Below are the code and all the weights of a small trained network. Each question names an input and a class and asks about switching units off, where a switched-off unit gives its printed mean instead of its output.

import numpy as np


def w(rows, s, z=0):
    codes = np.array(rows[::2]) - 128.0
    scale = np.full(codes.shape[1], s)
    scale[-1] = z or s
    return codes * scale


def norm(h):
    return h / np.sqrt((h * h).mean(-1, keepdims=True) + 1e-5)


def f(y):
    return np.maximum(y, 0)


def log_softmax(a):
    a = a - a.max(-1, keepdims=True)
    return a - np.log(np.exp(a).sum(-1, keepdims=True))


def net(x, mask):
    res = np.array(x, float).reshape(1, 7) / 4 @ E
    u = 0
    for l in range(2):
        y = f(norm(res) @ A[l][:, :-1].T + A[l][:, -1])
        res = res + np.where(mask[u : u + 7], y, B[l][:, -1]) @ B[l][:, :-1]
        u += 7
    return log_softmax(norm(res)[-1] @ U[:, :-1].T + U[:, -1])


A, B = {}, {}
E = w([
[104,196,162,206],'x0',
[131,128,130,126],'x1',
[125,126,128,130],'x2',
[11,121,198,75],'x3',
[126,127,129,129],'x4',
[185,34,158,200],'x5',
[126,129,128,129],'x6',
],0.011)
A[0] = w([
[144,148,84,105,43],'L0N0',
[74,165,171,222,145],'L0N1',
[132,148,107,143,69],'L0N2',
[152,143,88,82,23],'L0N3',
[158,145,50,76,1],'L0N4',
[109,252,91,163,58],'L0N5',
[72,207,127,44,88],'L0N6',
],0.015,0.0089)
B[0] = w([
[71,173,86,149,141],'L0N0',
[42,153,193,166,254],'L0N1',
[107,107,165,148,134],'L0N2',
[102,187,104,174,143],'L0N3',
[82,207,81,186,157],'L0N4',
[254,154,175,41,220],'L0N5',
[162,78,77,220,242],'L0N6',
],0.023,0.0076)
A[1] = w([
[92,195,48,83,24],'L1N0',
[190,175,139,35,3],'L1N1',
[100,179,59,73,97],'L1N2',
[147,253,119,218,47],'L1N3',
[45,59,130,87,133],'L1N4',
[158,112,81,145,100],'L1N5',
[127,93,9,120,40],'L1N6',
],0.022,0.0036)
B[1] = w([
[214,187,168,238,155],'L1N0',
[111,60,162,14,162],'L1N1',
[195,142,121,164,150],'L1N2',
[179,131,4,145,252],'L1N3',
[170,112,103,53,173],'L1N4',
[32,153,142,109,175],'L1N5',
[39,124,245,157,189],'L1N6',
],0.024,0.015)
U = w([
[155,169,54,204,87],'0',
[6,94,177,153,57],'1',
[175,99,140,33,255],'2',
],0.017,0.00045)

Each question gives the input, the list of numbers given to net, and the class t.
The units are the neurons (one row each of A and B). Each row of codes is followed by its name. A weight is (code - 128) times the scale printed after its matrix; where a second scale follows, it is the last column's (A, B and U).
mask holds one flag per neuron, layer by layer. A switched-off neuron (its flag False) gives its mean, the last column of its row in B, instead of its output. The means were averaged over made-up inputs and are rounded, as every weight is.
A unit's drop is (log p(t) with every unit on - log p(t) with that unit switched off) / (log p(t) with every unit on - log p(t) with every unit switched off).
The circuit of an input: a set's keep is (log p(t) with only the set's units on - log p(t) with every unit switched off) / (log p(t) with every unit on - log p(t) with every unit switched off). Starting from the 12 units with the biggest drops (on a tie, the unit counted first), units are removed one at a time, each time the one whose removal leaves the highest keep (on an exact tie, the one counted first), for as long as the keep stays at least 0.8.
circuit, biggest first: the units of the circuit, biggest drop first
most important unit: the unit with the biggest drop
k most important neurons: the k neurons with the biggest drops, biggest first
top k neurons in layer l: the k neurons of layer l with the biggest drops, biggest first
drop when u is switched off: that unit's drop, to one decimal
input [1,6,4,3,-2,8,-2], class 1: most important unit	L1N3
input [1,8,5,-7,-5,0,6], class 2: 2 most important neurons	L0N6, L0N1
input [1,0,-1,-3,7,-3,-5], class 2: 2 most important neurons	L0N5, L1N1
input [5,-5,3,8,5,-2,4], class 0: 3 most important neurons	L0N6, L1N6, L1N5
input [5,6,-5,-7,4,-2,0], class 2: circuit, biggest first	L0N5, L1N1
input [8,-4,-1,7,6,-2,-4], class 0: 2 most important neurons	L1N6, L0N6
input [4,-5,5,-8,8,0,-2], class 2: circuit, biggest first	L0N6, L1N1, L0N5
input [7,-2,-4,1,-8,8,1], class 1: 2 most important neurons	L0N1, L0N6
input [1,-4,5,2,-4,2,8], class 1: 2 most important neurons	L0N1, L1N3
input [5,6,-1,-1,-1,-6,-1], class 2: 2 most important neurons	L0N5, L1N1
input [-3,7,5,-8,0,7,4], class 1: 2 most important neurons	L0N5, L0N1
input [-3,0,7,-3,5,8,-1], class 1: 2 most important neurons	L0N5, L1N3
input [-1,8,-4,-5,-4,5,1], class 1: 3 most important neurons	L0N1, L0N5, L1N3
input [5,-7,1,-1,-7,0,-3], class 2: circuit, biggest first	L0N5
input [-3,-7,-6,-4,-5,2,-7], class 1: 2 most important neurons	L0N1, L0N5
input [6,-3,0,7,-6,-1,-4], class 0: 3 most important neurons	L1N6, L0N6, L1N5
input [-4,-5,-7,-8,1,1,7], class 1: 2 most important neurons	L0N1, L1N6
input [-2,-6,-8,5,-1,8,-5], class 2: 2 most important neurons	L1N4, L0N6
input [0,-4,-7,3,0,3,7], class 2: top 2 neurons in layer 1	L1N4, L1N6
input [5,2,4,0,7,-5,-5], class 2: circuit, biggest first	L0N5
input [-3,6,-3,2,7,4,1], class 2: drop when L0N6 is switched off	1.6
input [-4,8,-4,-8,-4,2,4], class 1: drop when L1N0 is switched off	0.0
input [-1,3,8,0,-1,4,-2], class 1: drop when L0N1 is switched off	0.7
input [-3,-4,0,5,0,5,4], class 2: drop when L0N6 is switched off	0.4
